Here is a tiny trained network, its code and every weight. The questions are about switching its units off for an input and a class, where a switched-off unit gives its printed mean instead of its output.

import numpy as np


def w(rows, s, z=0):
    codes = np.array(rows[::2]) - 128.0
    scale = np.full(codes.shape[1], s)
    scale[-1] = z or s
    return codes * scale


def f(y):
    return np.maximum(y, 0)


def log_softmax(a):
    a = a - a.max(-1, keepdims=True)
    return a - np.log(np.exp(a).sum(-1, keepdims=True))


def net(x, mask):
    res = np.array(x, float).reshape(1, 4) / 4 @ E
    y = f(res @ A[0][:, :-1].T + A[0][:, -1])
    res = res + np.where(mask, y, B[0][:, -1]) @ B[0][:, :-1]
    return log_softmax(res[-1] @ U[:, :-1].T + U[:, -1])


A, B = {}, {}
E = w([
[131,166,144,138],'x0',
[152,100,93,41],'x1',
[252,108,115,183],'x2',
[89,84,87,235],'x3',
],0.013)
A[0] = w([
[82,134,118,203,141],'N1',
[184,145,191,78,172],'N2',
[249,60,108,110,220],'N3',
[101,246,162,72,252],'N4',
[35,126,153,185,247],'N5',
[183,44,100,141,208],'N6',
[79,59,67,23,199],'N7',
],0.012,0.0038)
B[0] = w([
[56,205,116,236,196],'N1',
[197,148,95,101,203],'N2',
[195,84,5,122,249],'N3',
[187,156,220,140,231],'N4',
[64,158,158,188,223],'N5',
[88,102,41,107,209],'N6',
[129,45,170,118,240],'N7',
],0.012,0.013)
U = w([
[9,160,120,201,234],'0',
[176,170,168,96,2],'1',
[126,95,17,112,29],'2',
[56,46,178,89,145],'3',
],0.014,0.00088)

Each question gives the input, the list of numbers given to net, and the class t.
The units are the neurons (one row each of A and B). Each row of codes is followed by its name. A weight is (code - 128) times the scale printed after its matrix; where a second scale follows, it is the last column's (A, B and U).
mask holds one flag per neuron, in row order. A switched-off neuron (its flag False) gives its mean, the last column of its row in B, instead of its output. The means were averaged over made-up inputs and are rounded, as every weight is.
A unit's drop is (log p(t) with every unit on - log p(t) with that unit switched off) / (log p(t) with every unit on - log p(t) with every unit switched off).
The circuit of an input: a set's keep is (log p(t) with only the set's units on - log p(t) with every unit switched off) / (log p(t) with every unit on - log p(t) with every unit switched off). Starting from all 7 units, units are removed one at a time, each time the one whose removal leaves the highest keep (on an exact tie, the one counted first), for as long as the keep stays at least 0.8.
units of the circuit, in order: the units of the circuit, biggest drop first
unit that matters most: the unit with the biggest drop
top k neurons: the k neurons with the biggest drops, biggest first
drop of u: that unit's drop, to one decimal
input [-8,-6,5,3], class 0: unit that matters most	N1
input [-7,-1,-2,0], class 3: units of the circuit, in order	N1, N3
input [4,7,-7,-7], class 1: top 2 neurons	N4, N2
input [-7,-8,-1,-5], class 1: top 3 neurons	N1, N6, N4
input [2,1,-6,-3], class 1: top 2 neurons	N4, N6
input [7,-7,8,0], class 2: top 2 neurons	N3, N5
input [-5,-8,-3,-6], class 1: top 2 neurons	N4, N1
input [0,3,-3,-3], class 1: top 2 neurons	N4, N6
input [-6,4,-4,-3], class 3: drop of N7	0.4
input [6,5,-2,0], class 1: drop of N5	0.1
input [5,5,-4,1], class 3: drop of N6	0.0
